Below is a small trained network, with its code and all its weights. Each question gives an input and a target symbol and asks what happens when units are switched off, that is, made to give their printed mean instead of their output.

import numpy as np


def w(rows, s, z=0):
    codes = np.array(rows[::2]) - 128.0
    scale = np.full(codes.shape[1], s)
    scale[-1] = z or s
    return codes * scale


def norm(h):
    return h / np.sqrt((h * h).mean(-1, keepdims=True) + 1e-5)


def f(y):
    return np.maximum(y, 0)


def softmax(a):
    e = np.exp(a - a.max(-1, keepdims=True))
    return e / e.sum(-1, keepdims=True)


def log_softmax(a):
    a = a - a.max(-1, keepdims=True)
    return a - np.log(np.exp(a).sum(-1, keepdims=True))


def net(x, mask):
    ids = ['βδεηλμξπσψω'.index(c) for c in x.split()]
    T = len(ids)
    res = E[ids] + P[:T]
    u = 0
    for l in range(2):
        q, k, v = (norm(res) @ M[l].T for M in (Q, K, V))
        z = softmax(np.where(np.tri(T) > 0, q @ k.T / 2**0.5, -1e9)) @ v
        res = res + np.where(mask[u], z, O[l][:, -1]) @ O[l][:, :-1]
        u += 1
        y = f(norm(res) @ A[l][:, :-1].T + A[l][:, -1])
        res = res + np.where(mask[u : u + 4], y, B[l][:, -1]) @ B[l][:, :-1]
        u += 4
    return log_softmax(norm(res)[-1] @ U[:, :-1].T + U[:, -1])


Q, K, V, O, A, B = {}, {}, {}, {}, {}, {}
E = w([
[139,148,135],'β',
[85,150,202],'δ',
[120,176,70],'ε',
[136,177,138],'η',
[135,128,103],'λ',
[123,161,104],'μ',
[105,129,95],'ξ',
[89,194,81],'π',
[216,195,4],'σ',
[197,54,76],'ψ',
[40,66,184],'ω',
],0.0024)
P = w([
[219,86,120],'0',
[10,171,54],'1',
[31,163,133],'2',
[52,178,112],'3',
[78,165,134],'4',
[79,162,133],'5',
[106,144,156],'6',
[111,134,102],'7',
[113,137,149],'8',
[99,147,161],'9',
],0.0013)
Q[0] = w([
[71,112,253],'L0H0',
[66,98,183],'L0H0',
],0.005)
K[0] = w([
[1,96,188],'L0H0',
[72,124,184],'L0H0',
],0.0049)
V[0] = w([
[133,78,252],'L0H0',
[121,234,69],'L0H0',
],0.0021)
O[0] = w([
[253,128,108,8],'L0H0',
[117,159,167,232],'L0H0',
],0.0038,0.0018)
A[0] = w([
[96,7,249,251],'L0N0',
[64,148,35,169],'L0N1',
[111,183,252,118],'L0N2',
[189,85,70,233],'L0N3',
],0.0025,0.0014)
B[0] = w([
[64,251,147,185],'L0N0',
[128,142,228,250],'L0N1',
[73,85,17,184],'L0N2',
[32,92,169,160],'L0N3',
],0.002,0.0024)
Q[1] = w([
[254,91,128],'L1H0',
[125,176,128],'L1H0',
],0.0068)
K[1] = w([
[3,147,102],'L1H0',
[140,61,157],'L1H0',
],0.0059)
V[1] = w([
[80,46,154],'L1H0',
[149,150,253],'L1H0',
],0.006)
O[1] = w([
[113,1,173,1],'L1H0',
[73,106,9,131],'L1H0',
],0.0065,0.00057)
A[1] = w([
[177,133,254,229],'L1N0',
[188,125,95,192],'L1N1',
[91,165,137,255],'L1N2',
[166,174,128,129],'L1N3',
],0.0042,0.0012)
B[1] = w([
[254,106,50,217],'L1N0',
[170,132,181,139],'L1N1',
[162,61,209,252],'L1N2',
[83,74,194,163],'L1N3',
],0.004,0.0029)
U = w([
[88,131,71,90],'β',
[116,138,1,43],'δ',
[60,165,176,140],'ε',
[102,221,70,4],'η',
[198,48,149,203],'λ',
[80,133,78,19],'μ',
[106,78,161,164],'ξ',
[76,122,170,153],'π',
[195,248,173,237],'σ',
[180,127,113,25],'ψ',
[87,72,126,118],'ω',
],0.0082,0.0034)

Each question gives the input, a string of symbols that net reads in full, and the target symbol t.
The units are the heads (2 rows each of Q, K, V and O) and the neurons (one row each of A and B). Each row of codes is followed by its name. A weight is (code - 128) times the scale printed after its matrix; where a second scale follows, it is the last column's (O, A, B and U).
mask holds one flag per unit, layer by layer, with each layer's heads first. A switched-off unit (its flag False) gives its mean, the last column of its rows in O or B, instead of its output. The means were averaged over made-up inputs and are rounded, as every weight is.
A unit's drop is (log p(t) with every unit on - log p(t) with that unit switched off) / (log p(t) with every unit on - log p(t) with every unit switched off).
The circuit of an input: a set's keep is (log p(t) with only the set's units on - log p(t) with every unit switched off) / (log p(t) with every unit on - log p(t) with every unit switched off). Starting from all 10 units, units are removed one at a time, each time the one whose removal leaves the highest keep (on an exact tie, the one counted first), for as long as the keep stays at least 0.8.
circuit, biggest first: the units of the circuit, biggest drop first
most important unit: the unit with the biggest drop
top k neurons: the k neurons with the biggest drops, biggest first
k most important neurons of layer l: the k neurons of layer l with the biggest drops, biggest first
drop of u: that unit's drop, to one decimal
input λ λ σ β λ η λ σ ε, target λ: circuit, biggest first : [L1H0; L0H0; L1N0; L0N0]
input ψ ξ λ ε ξ ψ δ, target λ: circuit, biggest first : [L1H0; L1N0]
input σ ξ ξ, target σ: circuit, biggest first : [L1H0]
input λ λ λ π ξ σ ξ λ σ, target λ: top 2 neurons : [L0N3; L0N0]
input λ σ δ, target λ: 3 most important neurons of layer 0 : [L0N3; L0N1; L0N2]
input σ ε λ δ ε σ ψ, target σ: circuit, biggest first : [L1H0; L0N0]
input λ ω σ ω ψ π η λ π λ, target λ: circuit, biggest first : [L1H0; L0H0; L1N0]
input λ λ π ψ λ η, target λ: circuit, biggest first : [L1H0; L1N0]
input σ ξ ε ξ π λ ω δ, target σ: top 2 neurons : [L0N0; L1N0]
input λ ε ξ σ λ β β ξ λ μ, target λ: top 2 neurons : [L0N1; L1N0]
input λ σ η δ β, target λ: top 3 neurons : [L0N1; L0N3; L1N0]
input λ η β ω β, target λ: circuit, biggest first : [L1H0; L0N1; L1N0]
input λ ψ π λ λ μ ξ η μ, target λ: top 2 neurons : [L1N0; L0N1]
input λ π λ β σ, target λ: most important unit : L1H0
input σ σ μ η ω, target σ: top 2 neurons : [L1N0; L0N0]
input λ λ σ ξ ξ η π ξ, target λ: top 2 neurons : [L0N1; L1N0]
input λ ψ η μ λ ξ, target λ: drop of L1H0 : 0.9
input σ σ λ ψ ψ, target σ: drop of L1H0 : 1.0
input σ λ δ δ σ λ β β λ λ, target σ: drop of L1H0 : 1.4
input σ λ μ, target σ: top neuron : [L1N0]
